Each row is followed by its class. Each block has new classes.
24 6 -3 56 13 -9 9 3 8 -30 32 -6 -6 1 -4 3 0 13 -1 5 18 -17 10 -46 -10 -8 10 3 19 -12 -2 13 31 4 9 8 111 -6 2 22 36 10 3 3 9 1 -52 -1 -66 16 12 -3 -30 -6 -10 -3 10 22 -28 22 2 11 6 -15 -2 49 31 -4 1 -10 4 35 -7 -7 6 -13 8 15 4 -2 -> J
2 8 -8 5 5 -3 0 9 20 -9 8 -3 12 6 7 0 0 11 1 -16 22 9 -5 18 -9 13 -1 3 18 13 2 -8 1 7 6 7 79 -3 1 5 -14 -6 2 0 5 9 -1 -10 -3 -16 7 -7 -40 12 17 -12 8 -5 5 8 10 12 4 6 6 -13 23 6 1 -1 -7 19 -3 -7 14 -1 2 -9 0 -10 -> C
-16 -4 -9 25 16 -8 15 1 -2 -5 -2 35 19 6 2 -3 3 7 -4 2 -4 -8 -13 -9 -5 -11 6 5 7 -1 3 3 16 -2 -4 0 89 11 -9 0 0 6 5 -4 7 -1 -8 7 10 5 9 -5 -42 0 -5 -10 -4 13 4 7 -12 7 -3 -13 -13 -25 9 -9 -3 -1 -3 -5 9 -9 0 1 8 -1 2 6 -> J
30 14 -10 46 -4 5 2 1 2 -28 45 29 13 4 -1 1 -3 15 0 -9 24 -4 -4 -34 -15 -14 -15 3 9 -20 2 18 7 2 4 12 111 -12 4 13 12 1 6 5 4 -15 -36 5 -43 1 17 -1 -58 -7 0 -13 18 17 -24 17 7 10 14 -7 2 20 33 5 -10 -7 9 24 -6 0 -2 -12 -3 3 6 -7 -> K
13 12 -13 8 5 4 12 2 0 -1 20 -59 -6 6 -9 -4 -4 10 -1 -15 -7 -19 5 -26 16 1 12 -6 -7 -8 -4 0 5 20 11 15 111 -3 8 6 17 -4 25 1 -4 -15 -9 0 -15 16 6 3 68 -3 27 2 0 -3 -15 35 4 0 -2 -5 -6 27 35 -3 3 -8 -1 14 -8 -21 4 0 -10 -6 1 -8 -> V
-36 -9 -7 16 -6 5 22 16 -4 -7 -13 31 6 -10 25 7 -8 1 -5 -19 -1 -8 -44 21 10 -6 10 10 16 7 -4 -3 19 0 -5 11 -12 -4 5 -5 -6 10 -2 -1 21 3 -22 4 40 -6 4 2 -30 12 -19 3 -5 0 16 27 -19 -1 -10 -14 3 -27 43 7 2 -6 -9 20 -3 23 -11 -6 13 -14 16 0 -> H
31 -9 -7 40 4 -7 -2 -6 3 -29 31 17 14 12 7 0 4 13 -1 -13 12 -2 2 24 -20 -9 0 12 12 -5 7 17 5 -14 9 18 111 -6 -1 3 -4 2 10 -6 -10 0 -25 16 -40 4 15 -27 -59 20 -2 3 4 14 -12 1 12 11 9 2 -13 30 14 4 0 0 -24 0 -2 -3 4 -17 10 9 11 -15 -> J
11 2 -15 19 -2 -9 4 -2 -35 -25 7 15 0 -5 -4 2 18 4 2 -8 15 7 -3 21 2 5 10 -4 5 6 -3 19 7 -9 5 -2 21 -6 -2 5 -1 6 5 -3 -3 3 -4 3 -16 12 -1 -10 -16 21 11 -2 11 1 -29 -1 7 3 0 4 5 -22 18 2 3 -2 -36 -4 6 -15 -4 -7 3 -1 5 -15 -> C
31 11 5 5 -12 5 29 9 20 -22 6 -32 2 6 -12 -9 0 11 7 -12 22 2 20 3 -18 11 -4 0 0 -1 8 13 12 -5 7 13 111 -4 -10 4 16 8 -23 -4 0 12 -20 -14 -40 -17 35 -14 -33 -14 -8 -6 2 30 -4 -5 16 6 10 3 4 46 1 -6 -6 -5 -7 10 -10 1 3 -20 6 -5 5 -10 -> E
0 -9 -14 61 8 4 -6 0 -11 -10 15 41 14 -9 6 -4 6 -4 5 6 13 -10 -2 -38 -15 -8 -2 6 20 8 -1 14 -9 -3 -10 7 111 -27 0 1 2 -1 11 -4 -3 -1 -13 4 -18 51 24 -5 -81 -19 -8 -12 6 22 -8 2 -6 6 6 -1 -4 -7 2 -1 14 3 -16 7 11 -16 1 -10 12 14 -17 3 -> Z
27 10 -2 -5 -7 -9 -8 -19 11 -7 6 -24 -5 5 -13 2 4 -17 -1 2 3 0 10 -30 -8 0 -23 -4 1 8 8 6 -9 9 13 -4 26 -3 3 -2 11 16 0 5 -26 -1 3 -5 -19 6 -10 1 -7 -5 10 6 10 3 -5 -7 4 -2 10 11 16 23 -13 7 -5 -1 3 -16 -7 -19 1 -4 3 18 -2 -32 -> Z
15 3 -7 36 3 2 -13 -1 5 -10 27 30 8 11 3 6 -8 9 6 -14 4 -5 -18 -30 -11 -14 -15 -9 12 1 -5 27 16 -13 6 37 111 -19 -7 4 15 1 14 4 -6 0 -19 1 -20 21 7 -1 -44 -16 14 0 29 12 14 21 2 16 9 11 2 17 24 2 9 5 18 23 2 -1 -7 -3 3 8 1 -5 -> Z
38 5 -3 11 -5 -1 16 11 -3 -15 19 -1 23 12 -28 -6 4 -1 -3 -14 38 3 1 26 -7 0 10 3 4 9 13 16 14 -9 12 17 85 -17 0 3 7 -2 -7 -12 22 0 -20 -2 -12 -17 10 -7 -36 4 -5 -3 -9 -3 2 -12 4 5 4 4 -2 -8 32 2 2 -6 -19 12 -5 -1 3 -10 -8 -4 10 -4 -> E
-27 0 -5 27 7 1 -14 -11 2 -7 5 31 14 -10 1 -5 -5 -8 -8 6 0 -2 -3 -30 -11 -25 -6 -1 3 -7 -25 3 -9 1 -7 4 73 -3 0 2 -4 0 10 9 -1 1 -21 0 15 16 5 16 -62 -4 -12 -2 -2 14 -1 8 -15 7 5 0 -14 -9 3 -4 -3 5 8 26 9 8 16 -5 1 12 -3 15 -> H
-3 -2 -5 24 -3 14 -5 -7 6 -6 31 45 13 1 6 -5 1 15 1 1 13 3 -3 -24 -28 -18 -9 -7 1 -4 -11 4 -8 14 -4 23 111 -1 0 12 1 -4 -7 -4 0 5 -22 -5 -21 14 10 3 -88 -7 -13 3 -4 2 -11 8 7 2 7 2 -3 7 -3 1 1 14 6 22 8 15 -10 -14 13 6 -3 1 -> K
22 5 -4 19 -8 3 -3 -1 10 -14 29 -22 -2 -4 -6 -12 -14 6 4 -11 22 -2 -10 -8 -6 -6 -2 -4 5 -10 -1 6 -2 -9 10 12 111 -2 9 6 13 5 8 1 -6 6 -19 -4 -52 1 5 -6 19 -10 9 3 3 19 -16 5 10 11 11 2 9 39 13 0 -10 0 -3 -3 -3 -14 1 -8 4 6 -4 -12 -> V
-29 1 15 -23 5 8 20 -10 18 -6 10 11 -9 -5 -15 3 -4 -2 5 -7 32 -3 -23 -7 -11 4 4 2 13 2 4 35 6 -6 0 9 107 -2 5 24 15 0 -22 -3 22 -9 -35 2 -27 -9 5 -2 -21 -3 -1 5 -16 -8 0 33 -9 -3 -6 -22 -5 19 46 9 -1 -1 26 25 -11 41 13 -1 -13 -14 11 16 -> V
16 8 11 20 -6 7 -1 -15 9 -19 14 -6 -5 -2 -8 -10 8 5 -5 14 13 16 25 -22 -12 1 -14 5 18 -9 -1 2 -5 2 -23 14 111 -2 -4 2 6 9 -14 -8 3 -3 -31 -4 -42 3 9 3 -23 -13 44 13 1 -6 -15 2 10 9 3 -4 -11 37 -7 3 7 5 0 2 0 8 21 -8 0 2 -6 11 -> V
-27 -14 -9 24 6 -12 1 8 -13 -6 0 -14 3 0 -5 -9 0 2 1 -2 10 -10 14 -19 14 10 27 -5 4 -15 3 0 8 2 -4 9 64 13 -5 10 -7 2 5 -26 3 -3 -17 12 7 -7 8 -2 -1 -14 -15 3 -10 10 -8 -2 -8 11 -13 -6 -18 -36 6 -10 0 -4 -22 -4 26 -13 5 -12 -7 -1 7 3 -> J
-13 -6 7 19 4 4 10 -11 12 -7 7 23 12 -5 -2 -5 -4 4 1 18 4 -18 -6 -56 -2 -5 -24 3 21 -17 0 6 -2 -1 -12 3 111 -1 4 5 -4 9 6 -3 3 4 -38 -1 -22 17 18 2 -50 -10 -49 4 -1 8 -25 26 -13 3 9 -14 -12 44 -8 -5 -3 -10 23 17 13 20 7 -2 3 10 -12 11 -> K
4 -2 -15 23 3 7 8 10 -1 -22 7 28 5 9 -7 -5 15 3 8 0 13 2 -3 0 -28 -2 0 12 9 7 0 10 1 -7 -9 14 62 1 -7 2 -4 4 -25 3 -10 2 -12 6 7 -1 0 -8 -71 1 -4 5 -2 3 6 -17 -7 -2 13 8 3 -3 -8 2 2 4 -21 -1 7 -3 5 -12 16 11 -5 -12 -> Y
13 1 -15 26 3 9 -5 -1 11 -8 13 3 -5 -4 16 10 -7 4 -5 11 5 -3 2 -36 -14 -5 -19 -8 6 -20 2 -3 -14 -2 -8 35 111 -5 6 11 17 7 -5 -1 -20 -7 -16 0 -39 -12 5 2 -40 -11 -1 12 2 9 -13 -3 0 4 12 -1 6 24 -18 1 -3 2 -20 -7 17 -24 9 -10 9 17 3 10 -> Y
14 11 -1 17 8 7 2 -6 25 -28 4 47 0 6 -17 7 -8 20 1 4 5 -16 -26 4 -26 -12 -2 -2 5 10 3 19 13 -3 -1 14 87 -28 7 14 6 11 -9 1 0 -1 -21 0 -25 -14 10 -7 -79 5 -16 4 7 3 -3 5 -11 1 -1 -3 10 21 14 -1 3 -1 28 17 18 47 -17 -8 21 16 -7 3 -> Z
-12 -5 3 27 -1 4 18 1 7 -10 19 2 11 8 -3 -5 -1 -12 7 0 23 -13 -9 -22 -7 -19 -5 -2 9 -13 -9 0 8 -2 -4 9 111 -2 1 13 16 -11 -7 24 14 -6 -40 7 -7 9 3 0 -35 -14 -21 9 -3 5 3 25 1 3 8 12 -3 25 20 -2 -4 -7 3 16 -1 9 1 -9 3 4 2 9 -> K
2 1 -9 9 -3 -2 12 10 10 -14 16 4 11 6 -8 10 9 0 5 -24 26 10 -10 18 -14 -1 -15 0 7 5 34 -1 10 -3 5 14 85 -10 -1 -8 12 -3 -7 2 15 5 -12 -1 10 -13 -1 -5 -49 -4 5 -12 10 3 5 5 6 -1 -5 1 0 -14 14 13 3 1 -16 11 0 -18 -17 -15 3 -29 14 -9 -> G
0 0 11 8 2 8 8 -16 21 -6 25 14 8 -4 -19 -2 -10 0 -15 13 15 -4 -9 -50 -22 -4 -25 -9 11 -17 -10 -1 0 2 1 13 111 -5 -1 9 -1 10 -9 -8 1 1 -37 -1 -9 12 11 7 -44 -14 -22 13 5 10 -21 24 -3 5 8 -12 10 49 -12 4 -5 -5 8 8 4 26 2 -6 8 8 4 6 -> V
-2 -2 -7 27 3 12 -4 -5 -3 -6 13 30 13 5 -4 -3 -2 -1 6 11 13 2 -4 -16 -10 -5 -3 6 6 -1 3 11 2 -9 -5 4 100 -1 4 0 5 0 19 8 -15 3 -16 -3 -30 13 -2 -3 -73 0 -2 3 8 15 3 -17 8 6 16 -9 -8 33 -9 -2 -2 -4 4 0 8 -18 0 -9 4 4 11 -3 -> J
13 1 -1 17 -11 6 -3 0 -2 -21 25 11 6 11 -3 -6 10 6 -5 -7 13 -4 3 -15 -14 -42 -9 4 10 -11 -5 21 -1 2 7 45 111 -12 3 6 2 13 3 22 -10 6 -17 -3 -29 -2 7 -3 -34 -10 0 -6 5 9 -30 7 6 19 10 -10 4 31 19 6 -22 7 22 3 -7 41 -1 -4 7 1 7 -2 -> K
